Here is a tiny trained network, its code and every weight. The questions are about switching its units off for an input and a class, where a switched-off unit gives its printed mean instead of its output.

import numpy as np


def w(rows, s, z=0):
    codes = np.array(rows[::2]) - 128.0
    scale = np.full(codes.shape[1], s)
    scale[-1] = z or s
    return codes * scale


def f(y):
    return y / 2 * (1 + np.tanh(0.7978845608 * (y + 0.044715 * y**3)))


def log_softmax(a):
    a = a - a.max(-1, keepdims=True)
    return a - np.log(np.exp(a).sum(-1, keepdims=True))


def net(x, mask):
    res = np.array(x, float).reshape(1, 2) / 4 @ E
    y = f(res @ A[0][:, :-1].T + A[0][:, -1])
    res = res + np.where(mask, y, B[0][:, -1]) @ B[0][:, :-1]
    return log_softmax(res[-1] @ U[:, :-1].T + U[:, -1])


A, B = {}, {}
E = w([
[148,118,170,196,59,12],'x0',
[2,39,91,100,55,46],'x1',
],0.0098)
A[0] = w([
[64,136,57,91,163,218,121],'neuron 0',
[140,203,186,129,150,180,130],'neuron 1',
[254,96,111,160,185,172,106],'neuron 2',
[216,118,140,125,46,56,252],'neuron 3',
[117,145,97,170,126,145,46],'neuron 4',
[206,146,86,170,201,166,83],'neuron 5',
[121,110,93,114,125,113,169],'neuron 6',
[58,78,71,90,108,130,98],'neuron 7',
[61,81,80,85,83,159,71],'neuron 8',
[101,79,126,122,75,83,215],'neuron 9',
[104,125,47,101,165,203,133],'neuron 10',
[55,75,34,125,90,153,96],'neuron 11',
[146,150,172,141,121,171,65],'neuron 12',
[120,86,34,26,148,222,155],'neuron 13',
],0.0082,0.0037)
B[0] = w([
[162,143,171,201,24,150,224],'neuron 0',
[178,106,158,132,121,102,224],'neuron 1',
[157,84,177,112,160,42,252],'neuron 2',
[115,196,255,208,99,164,253],'neuron 3',
[144,93,90,72,129,100,114],'neuron 4',
[131,134,158,25,174,93,235],'neuron 5',
[115,123,118,130,158,132,152],'neuron 6',
[182,94,168,94,191,88,213],'neuron 7',
[193,136,136,128,144,67,200],'neuron 8',
[179,119,208,150,144,138,233],'neuron 9',
[161,102,229,144,83,152,210],'neuron 10',
[194,83,141,117,183,89,216],'neuron 11',
[120,120,90,38,155,91,156],'neuron 12',
[110,179,213,164,56,166,251],'neuron 13',
],0.0074)
U = w([
[139,159,215,129,2,135,122],'0',
[205,36,169,45,173,44,95],'1',
[100,129,172,132,118,170,254],'2',
[86,156,81,118,136,149,46],'3',
[46,100,102,52,122,155,59],'4',
[88,104,39,60,118,135,56],'5',
],0.0085,0.0049)

Each question gives the input, the list of numbers given to net, and the class t.
The units are the neurons (one row each of A and B). Each row of codes is followed by its name. A weight is (code - 128) times the scale printed after its matrix; where a second scale follows, it is the last column's (A, B and U).
mask holds one flag per neuron, in row order. A switched-off neuron (its flag False) gives its mean, the last column of its row in B, instead of its output. The means were averaged over made-up inputs and are rounded, as every weight is.
A unit's drop is (log p(t) with every unit on - log p(t) with that unit switched off) / (log p(t) with every unit on - log p(t) with every unit switched off).
The circuit of an input: a set's keep is (log p(t) with only the set's units on - log p(t) with every unit switched off) / (log p(t) with every unit on - log p(t) with every unit switched off). Starting from the 12 units with the biggest drops (on a tie, the unit counted first), units are removed one at a time, each time the one whose removal leaves the highest keep (on an exact tie, the one counted first), for as long as the keep stays at least 0.8.
units of the circuit, in order: the units of the circuit, biggest drop first
unit that matters most: the unit with the biggest drop
k most important neurons: the k neurons with the biggest drops, biggest first
drop of u: that unit's drop, to one decimal
input [-1,2], class 2: unit that matters most : neuron 2
input [-6,-3], class 0: units of the circuit, in order : [neuron 13; neuron 0]
input [0,-4], class 1: units of the circuit, in order : [neuron 13; neuron 3]
input [1,3], class 2: 3 most important neurons : [neuron 2; neuron 5; neuron 1]
input [-8,-8], class 0: 3 most important neurons : [neuron 13; neuron 0; neuron 10]
input [7,-8], class 1: 2 most important neurons : [neuron 2; neuron 13]
input [3,-5], class 1: 3 most important neurons : [neuron 13; neuron 0; neuron 2]
input [6,-7], class 1: drop of neuron 0 : 0.5
input [-5,1], class 0: drop of neuron 0 : 0.2
input [3,-2], class 2: drop of neuron 10 : 0.2
